Below are the code and all the weights of a small trained network. Each question names an input and a class and asks about switching units off, where a switched-off unit gives its printed mean instead of its output.

import numpy as np


def w(rows, s, z=0):
    codes = np.array(rows[::2]) - 128.0
    scale = np.full(codes.shape[1], s)
    scale[-1] = z or s
    return codes * scale


def f(y):
    return y / 2 * (1 + np.tanh(0.7978845608 * (y + 0.044715 * y**3)))


def log_softmax(a):
    a = a - a.max(-1, keepdims=True)
    return a - np.log(np.exp(a).sum(-1, keepdims=True))


def net(x, mask):
    res = np.array(x, float).reshape(1, 8) / 4 @ E
    y = f(res @ A[0][:, :-1].T + A[0][:, -1])
    res = res + np.where(mask, y, B[0][:, -1]) @ B[0][:, :-1]
    return log_softmax(res[-1] @ U[:, :-1].T + U[:, -1])


A, B = {}, {}
E = w([
[126,72,40,71],'x0',
[124,95,84,70],'x1',
[46,216,71,48],'x2',
[152,189,29,180],'x3',
[32,10,84,183],'x4',
[105,78,132,3],'x5',
[5,165,165,182],'x6',
[81,156,212,151],'x7',
],0.0035)
A[0] = w([
[96,121,103,137,167],'neuron 1',
[111,103,124,135,47],'neuron 2',
[146,117,132,103,174],'neuron 3',
[95,128,117,104,187],'neuron 4',
[127,129,140,143,141],'neuron 5',
[127,120,130,126,33],'neuron 6',
[120,130,110,103,233],'neuron 7',
[121,134,131,147,202],'neuron 8',
[194,142,15,107,238],'neuron 9',
[119,80,149,127,81],'neuron 10',
[131,107,140,123,68],'neuron 11',
[129,123,108,100,234],'neuron 12',
[159,80,182,118,201],'neuron 13',
[141,86,174,120,194],'neuron 14',
[155,114,192,176,186],'neuron 15',
[90,245,153,246,190],'neuron 16',
[120,129,123,139,160],'neuron 17',
[79,137,141,67,204],'neuron 18',
[134,123,133,117,134],'neuron 19',
[176,141,125,114,169],'neuron 20',
[110,97,128,130,51],'neuron 21',
[142,193,129,148,135],'neuron 22',
[125,134,132,142,170],'neuron 23',
[51,152,138,23,238],'neuron 24',
[106,127,129,90,227],'neuron 25',
[112,151,139,155,187],'neuron 26',
[89,51,91,191,142],'neuron 27',
[121,124,115,131,139],'neuron 28',
[133,125,96,117,248],'neuron 29',
[89,61,99,167,116],'neuron 30',
[100,128,120,94,230],'neuron 31',
[133,125,128,123,83],'neuron 32',
[113,124,113,89,241],'neuron 33',
[110,115,106,142,155],'neuron 34',
[131,102,155,131,105],'neuron 35',
[160,75,188,130,166],'neuron 36',
[118,95,143,129,82],'neuron 37',
[105,116,109,137,128],'neuron 38',
[115,130,115,120,100],'neuron 39',
],0.013,0.0015)
B[0] = w([
[147,100,163,132,151],'neuron 1',
[121,111,134,150,129],'neuron 2',
[134,151,128,150,145],'neuron 3',
[134,142,166,119,153],'neuron 4',
[116,124,133,116,133],'neuron 5',
[123,127,133,137,117],'neuron 6',
[147,153,138,124,156],'neuron 7',
[124,114,135,105,144],'neuron 8',
[172,220,52,86,250],'neuron 9',
[93,135,134,165,149],'neuron 10',
[115,134,136,145,126],'neuron 11',
[159,152,135,129,160],'neuron 12',
[88,174,156,161,182],'neuron 13',
[95,167,147,154,170],'neuron 14',
[67,145,168,98,190],'neuron 15',
[24,81,94,2,254],'neuron 16',
[132,116,137,118,135],'neuron 17',
[138,176,162,92,176],'neuron 18',
[128,138,127,137,131],'neuron 19',
[113,159,99,163,153],'neuron 20',
[115,116,137,154,133],'neuron 21',
[73,119,86,135,156],'neuron 22',
[121,120,129,114,136],'neuron 23',
[155,211,179,70,223],'neuron 24',
[143,161,153,115,159],'neuron 25',
[104,112,137,96,149],'neuron 26',
[162,29,106,175,218],'neuron 27',
[140,119,136,127,133],'neuron 28',
[165,146,124,116,162],'neuron 29',
[143,52,124,179,194],'neuron 30',
[143,153,162,115,161],'neuron 31',
[127,131,127,136,122],'neuron 32',
[153,160,155,121,166],'neuron 33',
[150,102,142,133,145],'neuron 34',
[101,140,138,142,138],'neuron 35',
[72,165,159,161,184],'neuron 36',
[103,130,137,150,137],'neuron 37',
[143,105,148,137,140],'neuron 38',
[131,132,144,130,128],'neuron 39',
],0.036,0.0049)
U = w([
[15,126,163,49,164],'0',
[216,235,174,98,180],'1',
[198,12,113,109,127],'2',
[101,63,192,253,5],'3',
[128,118,51,110,124],'4',
],0.004,0.0015)

Each question gives the input, the list of numbers given to net, and the class t.
The units are the neurons (one row each of A and B). Each row of codes is followed by its name. A weight is (code - 128) times the scale printed after its matrix; where a second scale follows, it is the last column's (A, B and U).
mask holds one flag per neuron, in row order. A switched-off neuron (its flag False) gives its mean, the last column of its row in B, instead of its output. The means were averaged over made-up inputs and are rounded, as every weight is.
A unit's drop is (log p(t) with every unit on - log p(t) with that unit switched off) / (log p(t) with every unit on - log p(t) with every unit switched off).
The circuit of an input: a set's keep is (log p(t) with only the set's units on - log p(t) with every unit switched off) / (log p(t) with every unit on - log p(t) with every unit switched off). Starting from the 12 units with the biggest drops (on a tie, the unit counted first), units are removed one at a time, each time the one whose removal leaves the highest keep (on an exact tie, the one counted first), for as long as the keep stays at least 0.8.
units of the circuit, in order: the units of the circuit, biggest drop first
unit that matters most: the unit with the biggest drop
k most important neurons: the k neurons with the biggest drops, biggest first
drop of u: that unit's drop, to one decimal
input [-4,-5,-5,6,8,0,2,-2], class 2: units of the circuit, in order	(neuron 27)
input [-6,-6,-2,-2,4,1,-7,0], class 3: units of the circuit, in order	(neuron 16; neuron 9)
input [1,1,-5,-7,0,5,-5,-1], class 3: units of the circuit, in order	(neuron 16; neuron 9)
input [6,6,-6,2,2,1,1,-1], class 2: units of the circuit, in order	(neuron 27; neuron 30)
input [7,4,4,-3,7,-4,-6,6], class 2: units of the circuit, in order	(neuron 27; neuron 30)
input [4,-5,0,7,2,-1,0,-3], class 4: units of the circuit, in order	(neuron 9; neuron 24)
input [7,-6,3,-7,5,5,-1,8], class 1: 2 most important neurons	(neuron 24; neuron 16)
input [2,-7,-4,7,7,-6,3,-1], class 2: 2 most important neurons	(neuron 27; neuron 30)
input [-1,-4,-4,1,1,4,0,0], class 3: units of the circuit, in order	(neuron 16; neuron 9)
input [2,-7,-3,8,0,-3,-4,-3], class 4: 2 most important neurons	(neuron 9; neuron 24)
input [-4,5,-4,-4,5,7,-6,1], class 3: 2 most important neurons	(neuron 16; neuron 9)
input [-7,5,2,-7,8,8,3,4], class 1: drop of neuron 16	0.1
input [-3,4,-8,-3,4,8,8,6], class 3: drop of neuron 16	0.2
input [-4,4,-4,-5,5,0,4,7], class 3: unit that matters most	neuron 27
input [-4,5,-4,-1,-2,7,-6,0], class 1: drop of neuron 16	0.4
